Below are the code and all the weights of a small trained network. Each question names an input and a class and asks about switching units off, where a switched-off unit gives its printed mean instead of its output.

import numpy as np


def w(rows, s, z=0):
    codes = np.array(rows[::2]) - 128.0
    scale = np.full(codes.shape[1], s)
    scale[-1] = z or s
    return codes * scale


def norm(h):
    return h / np.sqrt((h * h).mean(-1, keepdims=True) + 1e-5)


def f(y):
    return y / 2 * (1 + np.tanh(0.7978845608 * (y + 0.044715 * y**3)))


def log_softmax(a):
    a = a - a.max(-1, keepdims=True)
    return a - np.log(np.exp(a).sum(-1, keepdims=True))


def net(x, mask):
    res = np.array(x, float).reshape(1, 7) / 4 @ E
    u = 0
    for l in range(4):
        y = f(norm(res) @ A[l][:, :-1].T + A[l][:, -1])
        res = res + np.where(mask[u : u + 5], y, B[l][:, -1]) @ B[l][:, :-1]
        u += 5
    return log_softmax(norm(res)[-1] @ U[:, :-1].T + U[:, -1])


A, B = {}, {}
E = w([
[223,16,122,187,179,155,115,97,222],'x0',
[115,131,119,136,133,126,128,122,131],'x1',
[126,127,128,127,128,124,126,126,128],'x2',
[71,3,123,194,41,34,215,202,117],'x3',
[130,130,128,131,124,136,131,132,131],'x4',
[109,167,114,106,253,49,93,232,216],'x5',
[128,133,126,136,125,140,130,132,131],'x6',
],0.0071)
A[0] = w([
[135,100,131,197,97,88,150,168,68,158],'0.n0',
[129,96,84,127,139,104,164,230,175,1],'0.n1',
[163,2,117,172,187,184,83,110,157,251],'0.n2',
[177,142,43,98,106,84,122,64,107,139],'0.n3',
[78,188,122,137,188,116,82,69,76,101],'0.n4',
],0.0072,0.0022)
B[0] = w([
[110,37,87,53,81,201,174,185,162,199],'0.n0',
[80,119,243,77,153,14,95,103,154,177],'0.n1',
[228,149,144,210,101,81,144,52,148,255],'0.n2',
[140,159,202,164,125,178,166,121,132,143],'0.n3',
[171,40,255,118,151,174,131,169,104,173],'0.n4',
],0.0071,0.0067)
A[1] = w([
[142,164,140,143,52,224,133,15,74,5],'1.n0',
[111,233,165,91,168,168,68,122,3,121],'1.n1',
[86,97,51,125,131,70,184,221,154,63],'1.n2',
[95,51,137,78,77,189,157,103,133,77],'1.n3',
[151,91,147,136,81,125,129,4,192,15],'1.n4',
],0.0068,0.0012)
B[1] = w([
[125,132,232,147,124,112,117,79,141,255],'1.n0',
[125,105,134,145,122,132,190,160,191,233],'1.n1',
[112,154,199,142,53,162,6,106,105,201],'1.n2',
[142,191,78,165,149,89,195,77,120,194],'1.n3',
[148,134,102,145,129,122,86,212,64,227],'1.n4',
],0.012,0.0059)
A[2] = w([
[7,207,176,82,85,146,173,77,71,187],'2.n0',
[232,72,98,196,111,85,170,71,146,44],'2.n1',
[58,133,149,1,141,143,101,233,108,56],'2.n2',
[123,77,33,182,34,121,217,115,37,2],'2.n3',
[170,142,151,149,173,89,95,128,129,153],'2.n4',
],0.0086,0.002)
B[2] = w([
[122,63,74,11,120,107,147,110,181,246],'2.n0',
[66,105,176,101,141,181,111,175,137,254],'2.n1',
[89,162,129,159,124,204,92,164,94,197],'2.n2',
[155,115,36,121,185,105,128,143,50,226],'2.n3',
[139,195,90,104,107,171,180,77,154,185],'2.n4',
],0.011,0.0077)
A[3] = w([
[77,112,152,139,105,89,150,197,193,75],'3.n0',
[126,127,150,242,115,24,95,154,165,53],'3.n1',
[254,182,124,175,187,141,68,66,113,101],'3.n2',
[161,85,95,221,165,87,64,140,19,52],'3.n3',
[141,190,97,118,179,193,126,194,172,2],'3.n4',
],0.0087,0.0038)
B[3] = w([
[106,178,174,122,139,193,114,88,133,201],'3.n0',
[183,102,158,69,109,151,231,62,191,161],'3.n1',
[87,146,66,100,81,90,73,86,93,253],'3.n2',
[178,157,189,172,142,122,144,214,141,194],'3.n3',
[92,113,58,190,253,64,207,193,99,190],'3.n4',
],0.012,0.0048)
U = w([
[156,102,220,107,109,140,215,89,218,252],'0',
[125,69,22,85,99,75,166,124,70,56],'1',
[70,175,132,188,209,157,183,209,122,13],'2',
[54,129,171,92,77,115,4,176,157,97],'3',
[173,180,151,193,56,160,49,58,67,148],'4',
[202,79,149,224,116,111,166,222,79,199],'5',
[141,167,13,144,185,37,91,95,171,61],'6',
],0.023,0.0025)

Each question gives the input, the list of numbers given to net, and the class t.
The units are the neurons (one row each of A and B). Each row of codes is followed by its name. A weight is (code - 128) times the scale printed after its matrix; where a second scale follows, it is the last column's (A, B and U).
mask holds one flag per neuron, layer by layer. A switched-off neuron (its flag False) gives its mean, the last column of its row in B, instead of its output. The means were averaged over made-up inputs and are rounded, as every weight is.
A unit's drop is (log p(t) with every unit on - log p(t) with that unit switched off) / (log p(t) with every unit on - log p(t) with every unit switched off).
The circuit of an input: a set's keep is (log p(t) with only the set's units on - log p(t) with every unit switched off) / (log p(t) with every unit on - log p(t) with every unit switched off). Starting from the 12 units with the biggest drops (on a tie, the unit counted first), units are removed one at a time, each time the one whose removal leaves the highest keep (on an exact tie, the one counted first), for as long as the keep stays at least 0.8.
circuit, biggest first: the units of the circuit, biggest drop first
unit that matters most: the unit with the biggest drop
top k neurons: the k neurons with the biggest drops, biggest first
k most important neurons of layer l: the k neurons of layer l with the biggest drops, biggest first
drop when u is switched off: that unit's drop, to one decimal
input [5,4,-6,0,5,4,5], class 6: top 3 neurons	2.n4, 1.n1, 0.n0
input [-1,-5,-5,4,8,-5,8], class 1: unit that matters most	0.n2
input [4,-3,-1,1,5,0,5], class 5: 3 most important neurons of layer 1	1.n4, 1.n0, 1.n2
input [1,-6,3,3,-8,5,-5], class 0: top 4 neurons	3.n1, 2.n1, 2.n0, 0.n1
input [6,-2,3,-6,-2,0,6], class 4: top 3 neurons	0.n2, 2.n0, 2.n3
input [5,8,4,-7,8,0,-1], class 4: top 4 neurons	0.n2, 2.n0, 2.n3, 1.n1
input [0,1,2,2,3,-6,-1], class 1: top 2 neurons	0.n2, 2.n0
input [-7,7,0,-1,7,1,-3], class 2: top 4 neurons	0.n2, 1.n0, 1.n1, 2.n2
input [3,3,-7,1,3,-7,6], class 5: top 2 neurons	1.n4, 3.n3
input [7,-1,-2,-2,-6,1,1], class 6: top 4 neurons	1.n2, 2.n4, 1.n0, 3.n2
input [-3,2,-7,-3,-7,0,0], class 0: top 2 neurons	1.n4, 2.n3
input [0,5,-7,4,5,8,1], class 3: top 4 neurons	0.n2, 1.n2, 1.n3, 2.n2
input [-1,-2,8,-7,0,0,-7], class 0: top 2 neurons	1.n4, 2.n3
input [-7,-2,-7,8,-6,2,5], class 3: circuit, biggest first	1.n2
input [0,5,2,-7,8,5,-7], class 2: 2 most important neurons of layer 0	0.n2, 0.n4
input [-2,0,1,-3,6,1,-3], class 2: top 3 neurons	0.n2, 1.n0, 2.n0
input [-1,-7,-8,-5,-6,1,-6], class 2: top 4 neurons	0.n2, 1.n0, 2.n0, 3.n4
input [0,4,-5,-3,-4,-7,-7], class 0: top 2 neurons	1.n0, 0.n2
input [5,-4,3,-4,-7,1,-4], class 6: 3 most important neurons of layer 3	3.n4, 3.n2, 3.n0
input [-4,-6,-1,0,-1,4,8], class 2: unit that matters most	0.n0
input [-8,7,3,-1,-6,1,-7], class 2: 4 most important neurons of layer 1	1.n0, 1.n1, 1.n2, 1.n3
input [-2,-4,0,1,1,-5,7], class 1: 2 most important neurons of layer 0	0.n0, 0.n2
input [7,1,8,0,7,-1,0], class 4: 2 most important neurons of layer 1	1.n1, 1.n4
input [-1,-6,-6,6,5,4,-7], class 3: drop when 0.n2 is switched off	0.3
input [1,3,6,-1,0,3,1], class 6: drop when 1.n1 is switched off	0.9
input [1,2,-6,1,4,6,7], class 0: drop when 0.n0 is switched off	0.1
input [1,1,3,2,4,0,-3], class 5: unit that matters most	1.n0
